Below is a small trained network, with its code and all its weights. Each question gives an input and a class and asks what happens when units are switched off, that is, made to give their printed mean instead of their output.

import numpy as np


def w(rows, s, z=0):
    codes = np.array(rows[::2]) - 128.0
    scale = np.full(codes.shape[1], s)
    scale[-1] = z or s
    return codes * scale


def f(y):
    return np.maximum(y, 0)


def log_softmax(a):
    a = a - a.max(-1, keepdims=True)
    return a - np.log(np.exp(a).sum(-1, keepdims=True))


def net(x, mask):
    res = np.array(x, float).reshape(1, 7) / 4 @ E
    y = f(res @ A[0][:, :-1].T + A[0][:, -1])
    res = res + np.where(mask, y, B[0][:, -1]) @ B[0][:, :-1]
    return log_softmax(res[-1] @ U[:, :-1].T + U[:, -1])


A, B = {}, {}
E = w([
[126,129,126],'x0',
[160,113,147],'x1',
[97,141,114],'x2',
[131,125,134],'x3',
[157,115,144],'x4',
[207,255,121],'x5',
[79,165,244],'x6',
],0.0073)
A[0] = w([
[95,53,138,70],'N1',
[183,109,60,144],'N2',
[130,58,148,100],'N3',
[188,80,44,87],'N4',
[238,230,144,73],'N5',
[215,254,154,97],'N6',
[138,109,79,155],'N7',
[207,84,105,126],'N8',
[191,82,15,80],'N9',
[99,49,160,108],'N10',
[92,132,32,138],'N11',
[54,142,107,254],'N12',
[108,147,217,81],'N13',
[226,74,180,128],'N14',
[95,142,134,125],'N15',
[92,58,137,75],'N16',
[83,154,174,94],'N17',
[170,243,119,109],'N18',
[123,139,235,80],'N19',
[158,104,41,92],'N20',
[112,37,146,83],'N21',
],0.0075,0.0099)
B[0] = w([
[44,67,82,140],'N1',
[125,145,168,169],'N2',
[98,112,85,142],'N3',
[33,203,170,153],'N4',
[72,92,80,161],'N5',
[74,88,56,173],'N6',
[133,154,163,163],'N7',
[112,151,174,152],'N8',
[54,182,157,160],'N9',
[105,118,89,154],'N10',
[140,181,193,164],'N11',
[254,104,133,244],'N12',
[16,193,149,140],'N13',
[249,112,134,145],'N14',
[126,129,141,136],'N15',
[58,114,68,141],'N16',
[97,142,135,138],'N17',
[88,45,76,167],'N18',
[19,191,165,142],'N19',
[53,195,176,149],'N20',
[61,109,92,146],'N21',
],0.0082,0.011)
U = w([
[155,129,134,252],'0',
[55,76,1,19],'1',
[171,140,158,201],'2',
[58,233,225,1],'3',
[182,130,140,164],'4',
[177,131,130,149],'5',
],0.0096,0.0059)

Each question gives the input, the list of numbers given to net, and the class t.
The units are the neurons (one row each of A and B). Each row of codes is followed by its name. A weight is (code - 128) times the scale printed after its matrix; where a second scale follows, it is the last column's (A, B and U).
mask holds one flag per neuron, in row order. A switched-off neuron (its flag False) gives its mean, the last column of its row in B, instead of its output. The means were averaged over made-up inputs and are rounded, as every weight is.
A unit's drop is (log p(t) with every unit on - log p(t) with that unit switched off) / (log p(t) with every unit on - log p(t) with every unit switched off).
The circuit of an input: a set's keep is (log p(t) with only the set's units on - log p(t) with every unit switched off) / (log p(t) with every unit on - log p(t) with every unit switched off). Starting from the 12 units with the biggest drops (on a tie, the unit counted first), units are removed one at a time, each time the one whose removal leaves the highest keep (on an exact tie, the one counted first), for as long as the keep stays at least 0.8.
units of the circuit, in order: the units of the circuit, biggest drop first
top k neurons: the k neurons with the biggest drops, biggest first
drop of u: that unit's drop, to one decimal
input [0,2,1,-6,-1,6,3], class 1: units of the circuit, in order => N6; N18; N5
input [5,0,4,-3,1,7,0], class 1: units of the circuit, in order => N6; N18
input [-4,-2,-4,-3,7,8,2], class 1: top 3 neurons => N6; N5; N18
input [5,3,3,8,-6,8,2], class 1: units of the circuit, in order => N6; N18
input [-3,7,-3,2,-7,7,-6], class 1: units of the circuit, in order => N6; N5
input [-6,5,-6,-4,4,-7,-8], class 3: top 2 neurons => N4; N9
input [6,-5,3,6,-8,-6,-2], class 2: top neuron => N12
input [0,5,7,-3,-6,8,0], class 1: drop of N15 => 0.0
input [-4,-2,-5,5,6,-8,4], class 1: drop of N20 => 0.0
input [-6,-8,-6,3,-5,8,2], class 1: drop of N6 => 0.2
input [0,2,-1,-2,0,6,0], class 1: drop of N11 => 0.1
